Here is a tiny trained network, its code and every weight. The questions are about switching its units off for an input and a class, where a switched-off unit gives its printed mean instead of its output.

import numpy as np


def w(rows, s, z=0):
    codes = np.array(rows[::2]) - 128.0
    scale = np.full(codes.shape[1], s)
    scale[-1] = z or s
    return codes * scale


def norm(h):
    return h / np.sqrt((h * h).mean(-1, keepdims=True) + 1e-5)


def f(y):
    return y / 2 * (1 + np.tanh(0.7978845608 * (y + 0.044715 * y**3)))


def log_softmax(a):
    a = a - a.max(-1, keepdims=True)
    return a - np.log(np.exp(a).sum(-1, keepdims=True))


def net(x, mask):
    res = np.array(x, float).reshape(1, 8) / 4 @ E
    u = 0
    for l in range(2):
        y = f(norm(res) @ A[l][:, :-1].T + A[l][:, -1])
        res = res + np.where(mask[u : u + 10], y, B[l][:, -1]) @ B[l][:, :-1]
        u += 10
    return log_softmax(norm(res)[-1] @ U[:, :-1].T + U[:, -1])


A, B = {}, {}
E = w([
[143,128,120,110,125],'x0',
[87,96,193,39,85],'x1',
[86,105,157,185,132],'x2',
[141,133,123,109,126],'x3',
[141,122,133,118,128],'x4',
[128,142,115,122,126],'x5',
[72,16,3,96,163],'x6',
[183,124,97,222,185],'x7',
],0.0061)
A[0] = w([
[179,60,215,144,210,143],'0.n0',
[107,137,127,81,152,47],'0.n1',
[122,131,85,92,83,121],'0.n2',
[108,77,128,167,173,141],'0.n3',
[157,73,225,140,174,97],'0.n4',
[176,159,165,141,130,236],'0.n5',
[128,171,121,208,2,254],'0.n6',
[103,170,103,166,63,196],'0.n7',
[177,202,99,97,91,249],'0.n8',
[238,52,88,97,72,191],'0.n9',
],0.0083,0.0026)
B[0] = w([
[171,130,85,104,123,183],'0.n0',
[117,156,194,129,96,121],'0.n1',
[102,138,132,176,133,165],'0.n2',
[122,105,94,86,134,196],'0.n3',
[129,64,151,110,88,164],'0.n4',
[102,142,127,98,9,242],'0.n5',
[140,100,172,117,88,254],'0.n6',
[113,1,109,128,79,174],'0.n7',
[124,47,133,152,95,249],'0.n8',
[68,135,96,159,107,225],'0.n9',
],0.0059,0.0031)
A[1] = w([
[196,106,169,183,110,104],'1.n0',
[70,104,49,157,133,141],'1.n1',
[111,135,65,59,117,252],'1.n2',
[174,171,152,182,147,169],'1.n3',
[95,53,90,57,159,146],'1.n4',
[176,170,119,203,50,92],'1.n5',
[38,149,102,98,129,76],'1.n6',
[66,215,194,150,10,137],'1.n7',
[87,175,46,133,115,241],'1.n8',
[166,93,134,134,77,56],'1.n9',
],0.011,0.0019)
B[1] = w([
[84,173,81,124,58,174],'1.n0',
[209,195,164,91,132,220],'1.n1',
[119,125,155,162,110,194],'1.n2',
[61,122,96,18,210,144],'1.n3',
[118,219,154,154,145,221],'1.n4',
[2,165,124,142,102,194],'1.n5',
[61,184,112,138,141,168],'1.n6',
[181,69,105,126,151,255],'1.n7',
[134,49,176,147,167,182],'1.n8',
[125,131,76,195,87,164],'1.n9',
],0.009,0.0085)
U = w([
[138,60,102,190,29,238],'0',
[4,184,122,113,120,207],'1',
[160,199,209,160,211,103],'2',
[223,96,73,178,210,24],'3',
[179,31,218,49,93,3],'4',
],0.013,0.0019)

Each question gives the input, the list of numbers given to net, and the class t.
The units are the neurons (one row each of A and B). Each row of codes is followed by its name. A weight is (code - 128) times the scale printed after its matrix; where a second scale follows, it is the last column's (A, B and U).
mask holds one flag per neuron, layer by layer. A switched-off neuron (its flag False) gives its mean, the last column of its row in B, instead of its output. The means were averaged over made-up inputs and are rounded, as every weight is.
A unit's drop is (log p(t) with every unit on - log p(t) with that unit switched off) / (log p(t) with every unit on - log p(t) with every unit switched off).
The circuit of an input: a set's keep is (log p(t) with only the set's units on - log p(t) with every unit switched off) / (log p(t) with every unit on - log p(t) with every unit switched off). Starting from the 12 units with the biggest drops (on a tie, the unit counted first), units are removed one at a time, each time the one whose removal leaves the highest keep (on an exact tie, the one counted first), for as long as the keep stays at least 0.8.
units of the circuit, in order: the units of the circuit, biggest drop first
k most important neurons: the k neurons with the biggest drops, biggest first
k most important neurons of layer l: the k neurons of layer l with the biggest drops, biggest first
drop of u: that unit's drop, to one decimal
input [6,-5,-8,4,6,-5,7,-2], class 2: 3 most important neurons : 1.n4, 1.n7, 1.n1
input [1,-7,4,-2,5,1,2,0], class 2: units of the circuit, in order : 1.n1
input [-2,1,6,7,2,-2,1,2], class 2: 3 most important neurons : 1.n4, 0.n3, 1.n7
input [-1,-1,-3,7,4,5,-5,-7], class 0: units of the circuit, in order : 0.n8, 1.n1, 1.n3
input [2,-2,-7,-6,-5,-1,0,5], class 1: 3 most important neurons of layer 1 : 1.n5, 1.n7, 1.n3
input [4,-4,-6,4,-1,-5,-1,7], class 1: units of the circuit, in order : 1.n5, 1.n3
input [4,-5,5,2,-3,-4,0,4], class 1: 3 most important neurons : 1.n7, 1.n3, 1.n5
input [-7,0,-3,-1,2,-1,-4,-6], class 0: units of the circuit, in order : 1.n1, 0.n8, 1.n3
input [-8,-7,-6,1,7,-8,0,8], class 1: 2 most important neurons : 1.n5, 1.n7
input [-2,-2,-1,-8,4,5,-7,7], class 1: 2 most important neurons of layer 1 : 1.n5, 1.n3
input [1,3,4,1,-2,-2,0,-6], class 4: 3 most important neurons : 1.n5, 1.n7, 1.n0
input [3,0,-4,0,-8,5,-8,-6], class 0: 2 most important neurons : 0.n8, 1.n1
input [6,-4,-6,2,5,2,-5,2], class 1: 2 most important neurons : 1.n5, 1.n3
input [3,1,7,-7,-1,7,-7,-6], class 4: units of the circuit, in order : 1.n7
input [3,0,5,0,0,-5,-8,4], class 1: 4 most important neurons of layer 1 : 1.n5, 1.n3, 1.n0, 1.n8
input [1,5,-7,-1,2,-7,-8,3], class 0: 2 most important neurons of layer 0 : 0.n8, 0.n5
input [-7,7,3,-2,-6,1,-4,5], class 0: drop of 1.n0 : 0.1
input [7,8,-3,-6,5,-3,8,3], class 2: drop of 1.n7 : -0.1
input [-1,-4,5,5,2,1,-5,4], class 1: drop of 1.n3 : 0.2
input [6,-5,4,-3,-5,4,5,-4], class 2: drop of 1.n1 : 0.1
input [-1,-7,4,1,-6,8,-6,8], class 1: most important neuron : 1.n3
